Here is a tiny trained network, its code and every weight. The questions are about switching its units off for an input and a class, where a switched-off unit gives its printed mean instead of its output.

import numpy as np


def w(rows, s, z=0):
    codes = np.array(rows[::2]) - 128.0
    scale = np.full(codes.shape[1], s)
    scale[-1] = z or s
    return codes * scale


def f(y):
    return y / 2 * (1 + np.tanh(0.7978845608 * (y + 0.044715 * y**3)))


def log_softmax(a):
    a = a - a.max(-1, keepdims=True)
    return a - np.log(np.exp(a).sum(-1, keepdims=True))


def net(x, mask):
    res = np.array(x, float).reshape(1, 7) / 4 @ E
    y = f(res @ A[0][:, :-1].T + A[0][:, -1])
    res = res + np.where(mask, y, B[0][:, -1]) @ B[0][:, :-1]
    return log_softmax(res[-1] @ U[:, :-1].T + U[:, -1])


A, B = {}, {}
E = w([
[129,128,127,128,130,128,127],'x0',
[248,158,121,56,129,155,221],'x1',
[147,53,176,52,187,138,74],'x2',
[80,98,141,155,183,218,219],'x3',
[127,128,129,127,126,129,128],'x4',
[128,128,132,127,124,130,129],'x5',
[148,101,44,127,77,237,46],'x6',
],0.011)
A[0] = w([
[111,49,168,66,189,125,90,46],'neuron 0',
[77,109,115,192,158,175,175,74],'neuron 1',
[142,114,123,106,136,187,210,126],'neuron 2',
[47,102,150,150,132,120,111,91],'neuron 3',
[189,160,133,94,72,84,114,43],'neuron 4',
[43,114,137,159,130,109,75,54],'neuron 5',
[175,150,107,92,95,62,88,62],'neuron 6',
[170,109,35,98,46,225,92,171],'neuron 7',
[90,93,147,137,182,193,199,4],'neuron 8',
[135,176,165,94,136,43,211,165],'neuron 9',
[153,190,89,138,66,125,193,88],'neuron 10',
[128,118,157,150,167,65,148,147],'neuron 11',
[93,202,106,201,89,122,163,35],'neuron 12',
[78,133,176,154,160,82,132,142],'neuron 13',
[149,161,117,119,104,56,85,59],'neuron 14',
[115,145,168,94,139,76,158,136],'neuron 15',
[188,56,170,53,157,134,116,81],'neuron 16',
[254,167,129,56,143,145,183,47],'neuron 17',
[146,96,101,136,106,179,101,105],'neuron 18',
[152,131,155,106,131,69,177,116],'neuron 19',
],0.014,0.0034)
B[0] = w([
[181,207,85,221,168,75,243,205],'neuron 0',
[191,90,185,104,91,122,122,182],'neuron 1',
[144,48,168,68,85,89,107,199],'neuron 2',
[82,96,105,94,87,111,119,184],'neuron 3',
[175,74,171,50,111,117,149,181],'neuron 4',
[53,59,64,77,56,76,140,198],'neuron 5',
[190,86,203,68,146,100,102,185],'neuron 6',
[96,130,132,156,211,225,84,242],'neuron 7',
[213,75,221,53,144,95,109,197],'neuron 8',
[95,135,141,150,172,206,87,227],'neuron 9',
[159,193,49,186,109,70,167,186],'neuron 10',
[95,127,111,127,179,177,123,181],'neuron 11',
[190,222,86,192,181,53,210,178],'neuron 12',
[82,131,92,130,167,198,84,185],'neuron 13',
[217,90,206,79,113,97,115,178],'neuron 14',
[132,131,127,150,165,172,97,183],'neuron 15',
[161,186,90,206,130,64,199,212],'neuron 16',
[9,91,36,108,39,101,122,250],'neuron 17',
[113,147,105,144,191,159,91,175],'neuron 18',
[83,103,117,133,178,199,109,186],'neuron 19',
],0.012,0.019)
U = w([
[99,133,145,146,215,250,77,144],'0',
[52,88,72,78,53,88,124,196],'1',
[192,207,119,202,163,59,201,116],'2',
[219,82,237,34,136,118,116,1],'3',
],0.017,0.0069)

Each question gives the input, the list of numbers given to net, and the class t.
The units are the neurons (one row each of A and B). Each row of codes is followed by its name. A weight is (code - 128) times the scale printed after its matrix; where a second scale follows, it is the last column's (A, B and U).
mask holds one flag per neuron, in row order. A switched-off neuron (its flag False) gives its mean, the last column of its row in B, instead of its output. The means were averaged over made-up inputs and are rounded, as every weight is.
A unit's drop is (log p(t) with every unit on - log p(t) with that unit switched off) / (log p(t) with every unit on - log p(t) with every unit switched off).
The circuit of an input: a set's keep is (log p(t) with only the set's units on - log p(t) with every unit switched off) / (log p(t) with every unit on - log p(t) with every unit switched off). Starting from the 12 units with the biggest drops (on a tie, the unit counted first), units are removed one at a time, each time the one whose removal leaves the highest keep (on an exact tie, the one counted first), for as long as the keep stays at least 0.8.
units of the circuit, in order: the units of the circuit, biggest drop first
k most important neurons: the k neurons with the biggest drops, biggest first
drop when u is switched off: that unit's drop, to one decimal
input [-8,7,8,-4,3,2,-3], class 2: units of the circuit, in order : [neuron 16]
input [5,1,-2,-3,4,-3,3], class 0: 3 most important neurons : [neuron 7; neuron 8; neuron 2]
input [0,-2,-5,-7,-1,-7,5], class 3: 2 most important neurons : [neuron 14; neuron 6]
input [-5,8,-2,8,-8,5,2], class 1: 2 most important neurons : [neuron 17; neuron 10]
input [-1,-2,4,6,-6,-8,-5], class 3: 4 most important neurons : [neuron 8; neuron 7; neuron 1; neuron 17]
input [-6,0,3,-7,8,0,-5], class 3: 3 most important neurons : [neuron 14; neuron 6; neuron 7]
input [-8,6,-5,4,2,8,-5], class 1: 3 most important neurons : [neuron 17; neuron 7; neuron 2]
input [-4,6,0,-2,0,-4,-5], class 1: 2 most important neurons : [neuron 17; neuron 7]
input [8,-1,7,-6,6,3,5], class 2: 2 most important neurons : [neuron 0; neuron 16]
input [5,-5,-2,7,6,-8,6], class 3: 2 most important neurons : [neuron 1; neuron 8]
input [-1,-6,6,-6,-6,-6,7], class 0: 2 most important neurons : [neuron 7; neuron 17]
input [-8,5,-5,7,5,4,-6], class 3: 4 most important neurons : [neuron 8; neuron 2; neuron 7; neuron 1]
input [7,3,-1,-4,-8,-4,-3], class 3: 4 most important neurons : [neuron 7; neuron 4; neuron 6; neuron 14]
input [8,-3,7,7,-4,-6,-6], class 2: units of the circuit, in order : [neuron 0]
input [7,4,5,2,-8,-7,4], class 2: 2 most important neurons : [neuron 16; neuron 9]
input [-7,-6,0,8,-6,-7,7], class 3: 2 most important neurons : [neuron 1; neuron 8]
input [2,5,-3,-7,-5,-8,-8], class 0: 2 most important neurons : [neuron 9; neuron 19]
input [-7,-1,4,8,-3,7,3], class 3: drop when neuron 17 is switched off : 0.0
input [-6,2,-5,-8,3,8,6], class 3: drop when neuron 4 is switched off : 0.4
input [1,-4,-8,-3,7,-4,7], class 2: units of the circuit, in order : [neuron 12]
input [2,-6,-7,4,-7,3,-4], class 2: drop when neuron 17 is switched off : 4.6
input [0,7,-4,-7,-7,8,-6], class 1: drop when neuron 1 is switched off : 0.1
